cols: F L E Z
[-84 -91 -53 -91] = j890
[-100  -90  -13   66] = j102
[-52 105  72 110] = j977
[-106 -111   63    2] = j77
[104 -52 -53 104] = j126
places j126: [-52]
2
where: [-100]
j102, 1
col: [ -52 -106  104]
F
order: [  66  -13  -90 -100]
j102
col: [ 72  63 -53]
E
places j890: [-91]
2 4
q: [104 -52 -53 104]
j126

cols: Q V S D C
[ 1  6 34  6  6] : j154
[  0  -3 -21 -34  -8] : j263
[ 1  1 -4 -7  2] : j934
[  7  -3 -21  42  -8] : j169
[  0   0   1 -15  -3] : j782
[  3   2 -56 -48  -2] : j13
[ 0 -1 97 10  0] : j616
col: [ -4 -21   1]
S
places j154: [6]
2 4 5
where: [10]
j616, 4
col: [  1 -56  97]
S
next: [3 2]
[-56 -48]
where: [-34]
j263, 4

cols: K B W Y A R
[ 16 104 -47  27  64 -25] : j334
[103  96  45  -5 102 -95] : j507
[-47  16 104   5   1 -25] : j850
[ -8   4 -74 -12 -78 114] : j240
next: [104 -47  27]
[ 64 -25]
col: [  1 -78]
A
where: [4]
j240, 2
where: [102]
j507, 5
next: [ 16 104 -47]
[27 64]

cols: G M U X N T H J P
[ -43 -112  -28   30  -57    1   35  -50  107]  j121
[ -4 -25 -39  16 -49 -30  55 -48 -48]  j858
[ 20  -8   8 -12 -23  11  14 -37  63]  j835
[-47 -78 -37  56 -19 -10  41 -29  51]  j451
[ 50  18  29 -45 -30  21   2 -47  76]  j536
[  0  46 -27  54  44 -23  39  67 -43]  j327
[  6 -36 -12  -6 -51  -4  32 -65  95]  j217
[ -6 -45  11  10  -9  24   5 -32  51]  j311
[ 45  45  45   4  90  30 -19  45 -84]  j817
places j858: [-49]
5
places j817: [45]
1 2 3 8

cols: koz Sogif nikif beb pap vuf Doz Pog
[ -6   7  17  -4 -26 -46 -34 -14] : j869
[ -23   12   13    5 -114   12   19    1] : j840
[ 49  13  10  49 -21 -52   0   3] : j146
[ -8   8  27  34 -45 -60  11 -27] : j101
[-16   7 -13  49 -21 -52 -83  33] : j974
[ -2   8   9  44 -41   9 -10 -21] : j302
[ 27 -22 -43 -60 -27  34   8  -8] : j159
[ -8   8  27  34 -22 -60 -44 -27] : j538
[-1  6 -2 -2 -3 -1  4  0] : j46
[-1  6 -1 -3 -4 -1  7  0] : j666
col: [ 27 -13   9 -43  27  -2]
nikif
q: [ 49  13  10  49 -21 -52   0   3]
j146
next: [-13  49 -21]
[-52 -83]
order: [-60 -44 -27 -22  -8   8  27  34]
j538
order: [-83 -52 -21 -16 -13   7  33  49]
j974
col: [ 19   0  11 -83 -10   8 -44   4   7]
Doz
places j146: [10]
3

cols: lepe Tam Niru sazu nur Fop
[-47 -48 -72  -1 -47 -33] = j761
[-47 -47 -33 -72  56  -1] = j76
[-47   1 -32 -72 -36  -1] = j251
order: [-33 -47 -48 -72  -1 -47]
j761
col: [ 56 -36]
nur
places j76: [-1]
6
where: [-32]
j251, 3
order: [ 56 -33 -72 -47 -47  -1]
j76
where: [-48]
j761, 2
q: [-47 -47 -33 -72  56  -1]
j76

cols: peb fimo kod Goza
[-14 -78  -6  33] : j894
[-14 -78  67  91] : j637
[-14 -78  -6  41] : j747
order: [ 41  -6 -78 -14]
j747
where: [91]
j637, 4
q: [-14 -78  67  91]
j637

cols: far Kedo nuva tufor
[ 35 -14 -14   3]  j878
[ 35 -65  16 -11]  j787
[  33 -109   31  -10]  j477
[ 35  23 -16 -11]  j570
[ 35 -10  19   4]  j378
[ 33   7 -20  11]  j759
[ 35  23  21 -11]  j658
[ 36  36 -11 -11]  j498
q: [ 36  36 -11 -11]
j498
places j878: [3]
4
order: [  3  35 -14 -14]
j878
q: [ 35  23  21 -11]
j658
places j498: [-11]
3 4

cols: takep seduz Fovo nefa Gupu
[ 35 -29  35 -12  17] -> j753
[ 70 -22  53 -69  -8] -> j104
[-37  41 -70  44  91] -> j607
[ 34 -14  35 -32   1] -> j31
[ 43  19  23 -26  25] -> j380
[ 12 -15 -19 -22   9] -> j545
[-13 -48  28  10  66] -> j349
[  -8   73 -111   20   62] -> j976
[ 28 -56  46 -47 -11] -> j937
[  6   8 -76 -14  97] -> j404
[-16  96 -16  -1  96] -> j464
[  9 -52 -14 -33  33] -> j839
col: [  35   53  -70   35   23  -19   28 -111   46  -76  -16]
Fovo
places j753: [-12]
4
col: [66 62]
Gupu
order: [ 43 -26  25  23  19]
j380
places j464: [96]
2 5

cols: fozon Pelab vuvap diz pusar zad
[-19  39 -77 -86 -85   9]  j775
[102  67  92 -45  50  31]  j750
[-80 -20 -29  27 -59  24]  j468
[ 27 -20 -80  25 -28 -59]  j803
[-11 -73 -11  25 -11  80]  j791
[ 44 -73 -11  25   0 -17]  j676
order: [-20 -80  25 -28 -59  27]
j803
order: [-59  24  27 -80 -29 -20]
j468
where: [-85]
j775, 5
col: [ 67 -20 -20]
Pelab
where: [-28]
j803, 5
next: [ 39 -77]
[-86 -85]
places j791: [-11]
1 3 5

cols: dal pirug Fogod vilaf giv
[  9  11 -60  -3  79] -> j651
[  4 -88  30 -62  11] -> j234
[-15  22 -92 -11  58] -> j998
[ -4 -91  -6 -10   9] -> j117
[-14 -81  -2  11 -44] -> j611
[ -9 -90  -5  -1 -18] -> j366
[  9  37 -60  -3  79] -> j563
[-55 -76  41  39  13] -> j207
[ 13 -77  39 -55  41] -> j980
[  9  37 -60  66  79] -> j41
order: [-77 -55  13  39  41]
j980
col: [-15  -4]
dal
col: [11 58  9]
giv
col: [-15  -4 -14  -9   9 -55]
dal
col: [79 11 58]
giv
where: [-91]
j117, 2

cols: Bos fosid kefaz murep zutuv
[-95  76 -37 -11 -37] : j730
[-50  38 -12 -38 -96] : j984
[ 46 -82 -20   2  67] : j996
[-12 -90 -40  72  37] : j873
[-95  76 -12 -37 -84] : j503
q: [-95  76 -12 -37 -84]
j503
order: [-95 -37 -37 -11  76]
j730
where: [46]
j996, 1
col: [ 38 -82]
fosid
col: [ 67  37 -84]
zutuv
places j730: [-11]
4
places j730: [-37]
3 5

cols: buvo mumit zib Pur
[ 18 -32  21  17] -> j981
[-97  21  18 -32] -> j487
[ 18 -25  42 -86] -> j584
[ 18 -32  21  21] -> j962
order: [-32  17  18  21]
j981
where: [17]
j981, 4
col: [ 17 -32 -86]
Pur
where: [-25]
j584, 2

cols: kote nopu Nen zive Nuga
[ 56  30  39 -35 -30] = j408
[-13  35  57  63   4] = j665
[ 64  57  35   4 -13] = j490
[-47 -85   6 -20  21] = j789
[ 64  57  35   4 -53] = j43
col: [ 35  57 -85]
nopu
col: [  4 -13  21 -53]
Nuga
col: [-30   4 -13  21]
Nuga
q: [ 64  57  35   4 -13]
j490
order: [-13  64  57  35   4]
j490
next: [35 57]
[63  4]

cols: pifit tif nuvet Daz por Kavo dufeg mut gines padiv
[-48  -7 -12 -46  77 -46 -63 -48 -46  16] : j816
[-48 -16 -49 -46  77 -69 -63  -1   7  16] : j992
[-30  -6 -12  24  59 -51 -70  16  44  25] : j860
[-30  -6 -12 -29  59 -63 -69  -1  62 -28] : j818
next: [-48  -7 -12 -46  77]
[-46 -63]
col: [16 16]
padiv
where: [25]
j860, 10
places j816: [-48]
1 8
next: [-46 -63 -48]
[-46  16]
where: [-29]
j818, 4

cols: gulep poni fesu nek
[-1 17 11  1] = j218
[-56 -34  -2   0] = j529
[-56  -6 -56 -35] = j435
[ -1  17  -1 -57] = j424
[  1 -34 -56  -2] = j779
q: [-56 -34  -2   0]
j529
order: [-56  -2   1 -34]
j779
col: [-34  -6]
poni
places j435: [-56]
1 3
q: [-56  -6 -56 -35]
j435
where: [-57]
j424, 4

cols: dulu totu fubu Vek
[-73 104  29 -53]  j743
[  8 -18   8  11]  j387
[105 -53 -73  29]  j495
[ 42  33 -11  33]  j781
order: [-73 -53  29 105]
j495
places j781: [33]
2 4
q: [105 -53 -73  29]
j495
order: [104 -73 -53  29]
j743

cols: dos raf nol pida Rur Mebet
[-10   0  95  25  10   7] = j892
[  0  95  22 -10  -6 -69] = j86
[  13  -52 -111  -10   -6  -69] = j754
[  13  -52 -111  -10   -6   73] = j160
[ -9 -16  89  29  11 -12] = j792
[ -9 -14  85  27  10  -9] = j842
col: [ 25 -10 -10]
pida
next: [ 0 95 25]
[10  7]
order: [ 11 -12  -9 -16  89  29]
j792

cols: diped fug fedi bopa rudo loram dasad
[-44  42  11 -48  17 -38 -28]  j777
[-38 -28 -47  42  11  17 -44]  j923
[26 37 26 26 70 15  3]  j233
[-18 -12  54 -35  30  40 -11]  j60
[ 95  13 -45  41 -37 -33  -1]  j642
[-45 -79 -52 -31  69 -16  21]  j414
[ 48  94  39  26 -85   1 -11]  j686
next: [ 11 -48]
[ 17 -38]
places j233: [26]
1 3 4
where: [94]
j686, 2
order: [-44 -38 -28 -47  42  11  17]
j923
next: [94 39 26]
[-85   1]

cols: sel bofes matop teroz
[79 65 64 59] -> j580
[85 56 26 63] -> j293
[-43 -26   2 -41] -> j672
[ -5 -23  -4  70] -> j99
[ 24  33  11 -22] -> j197
[-22  -3  -4 -32] -> j679
[ 39  67  89 -14] -> j849
[  1   5   1 -52] -> j196
places j672: [-41]
4
places j196: [1]
1 3
q: [ -5 -23  -4  70]
j99

cols: vofi doza kul Rezo fid vara Povik
[ 69 -73 -11  29   8 -46  75] = j699
[ 51  56 -37 112 -22  24  27] = j966
[-42  50 -46  54 -34  23 -16] = j968
[ -8 -52  14 -57  27  -6 -42] = j132
[ -65  -28   59 -109    7    4   71] = j416
[ 51 -64 -37 112   5   0  49] = j90
[-51   5   5  92  -7  38 -13] = j182
col: [-34  27   7   5]
fid
where: [-65]
j416, 1
places j182: [5]
2 3

cols: fumer rul Nunon tol kula robag
[-19 -28 -11   7 -36 -51] -> j586
[ 97  21  21 -87 -16  -8] -> j574
[ 23  17 -56 -26  -6  45] -> j397
[ 29   3 -35  29  79 -18] -> j537
[ 30  45 -42 -22 -10  36] -> j375
[  5 -35  29 -61 -16  -8] -> j232
[ 19  72 -53   7   7   7] -> j208
[-13  60  10   5  51 -19] -> j174
[ 24  28  10   5  71 -85] -> j663
[ 85  -3  35 -79 -14 -16] -> j649
[ 23  16 -56 -24  -7  45] -> j691
places j537: [-35]
3
places j208: [7]
4 5 6
q: [ 24  28  10   5  71 -85]
j663
order: [  7   7  19   7 -53  72]
j208
next: [-28 -11]
[  7 -36]
col: [ 10  35 -56]
Nunon
next: [  3 -35  29]
[ 79 -18]

cols: nomo Gepe sufe bak nedav kap pip
[40 -3 35  4  4 19  5]  j635
[ 2 10  3 48 28 14 -2]  j5
[ 6  3 28 16 26  5 12]  j108
[29  5 53 13  6 13  8]  j426
[94  1  4  9  4 -5  2]  j127
[43  0 43 -4  9 -1  8]  j255
[32 -1 30 13 21  3  0]  j577
[ 6  5 11 26 68  3 -4]  j510
[-10  24  10 -10  66   6   2]  j29
[ 7 18 23  7 -1 54  4]  j763
[67 -6 -3 -4 34 -3  4]  j440
order: [ 8 -1  9 -4 43  0 43]
j255
where: [34]
j440, 5

cols: nodem vokul pak tuvo Lesuv Mebeg Lut kines
[-13  23 -28 -41  60  10  16   5]  j105
[-34  -1 -52  35 -41  81 -19 -86]  j370
[ 23 -29  38  72 -68  11 -66 -40]  j26
[  1 -70  48 -25 -69 -10 -38  51]  j358
[-40  11 -66  38  23  72 -29 -67]  j511
places j370: [81]
6
q: [-13  23 -28 -41  60  10  16   5]
j105
where: [-70]
j358, 2
col: [-38 -29]
Lut
order: [-67 -66 -40 -29  11  23  38  72]
j511

cols: favu muger komo gono dadev vak goz mit
[-55  16   5  16 -19  16  16   7] = j732
[ 27  19  19  24  31  10 -45  19] = j6
[-16 -35   3  -8 -50   7  14  11] = j867
places j6: [19]
2 3 8
col: [16 10]
vak
next: [-55  16   5  16]
[-19  16]
where: [11]
j867, 8
places j732: [16]
2 4 6 7
col: [16 24]
gono

cols: Nesub mugub dudep tover zos
[ -58 -113   16   12  -13]  j19
[ 10  22  -6 -10  -3]  j523
[ 10  23 -10 -10  -3]  j73
[-30 -61   1   1   3]  j95
[ 10  -4 -59  23 -10]  j872
where: [-6]
j523, 3
places j73: [23]
2
order: [ -3 -10 -10  23  10]
j73
where: [-58]
j19, 1
col: [ 22  23 -61]
mugub

cols: rugis ralo guz Pavu zapo felo
[ 34  10 -13 -32  -7 -17] = j583
[ -4  56  -4 -14  -7  -4] = j259
[  3 -46 -34  11  13 -31] = j633
[  2  -3   9 -15  17   3] = j883
[  3 -46 -34  11 -38 -31] = j613
[-2  6 27 -2 35 24] = j786
[   1 -110   36   27   42   39] = j644
[ -1 -32  -2   4  -5   5] = j225
places j786: [-2]
1 4
places j613: [11]
4
next: [-3  9]
[-15  17]
col: [-7 -7 13 17]
zapo

cols: Zum kop Gal Nir kanap senur Nesir netup toz pupiz
[-20 -16  14  28  -5 -32   3  17 -13   4]  j614
[ 47  31  35  45  -9 -50   9 -70 -20  72]  j798
[ 34  -9  23  72 -52  45  56  -2  10 -50]  j933
[ 72  23  56  -9   9 -50  45 -52  -2  34]  j573
[-84 -14  -4 -23 -30  34 -45 -43  84  12]  j97
[ 21 -24  -5  30   8 -71  47 -70 -20  10]  j720
[-84 -14  -4 -23 -30  34  -8 -43  43 -66]  j952
[ 21 -24  -5  30   8 -71  47  16 -20  10]  j116
[ 6 -7 -1 -4 16 11 11 28  6 17]  j61
where: [-7]
j61, 2
q: [ 21 -24  -5  30   8 -71  47  16 -20  10]
j116
next: [ 45  -9 -50   9]
[-70 -20]
order: [ 34  -2 -52  45 -50   9  -9  56  23  72]
j573
order: [ 72 -20 -70   9 -50  -9  45  35  31  47]
j798
order: [-84 -66 -43 -30 -23 -14  -8  -4  34  43]
j952

cols: keza kave gud Zado pok lunor fup rusa Difa kosiz
[-50  59  -9 114 -12  78 -13 -37 -46  10] -> j571
[ -17   25  -80  -84  -38 -108  -10  -37   86  -49] -> j219
[ 74 -95 -81 -81 -81 -21  23  78  23  23] -> j855
[-75  98  34  33 -57 -38 -25 -88  50 -41] -> j624
where: [-49]
j219, 10
places j855: [-81]
3 4 5
col: [-17  74]
keza
where: [-10]
j219, 7
places j624: [34]
3

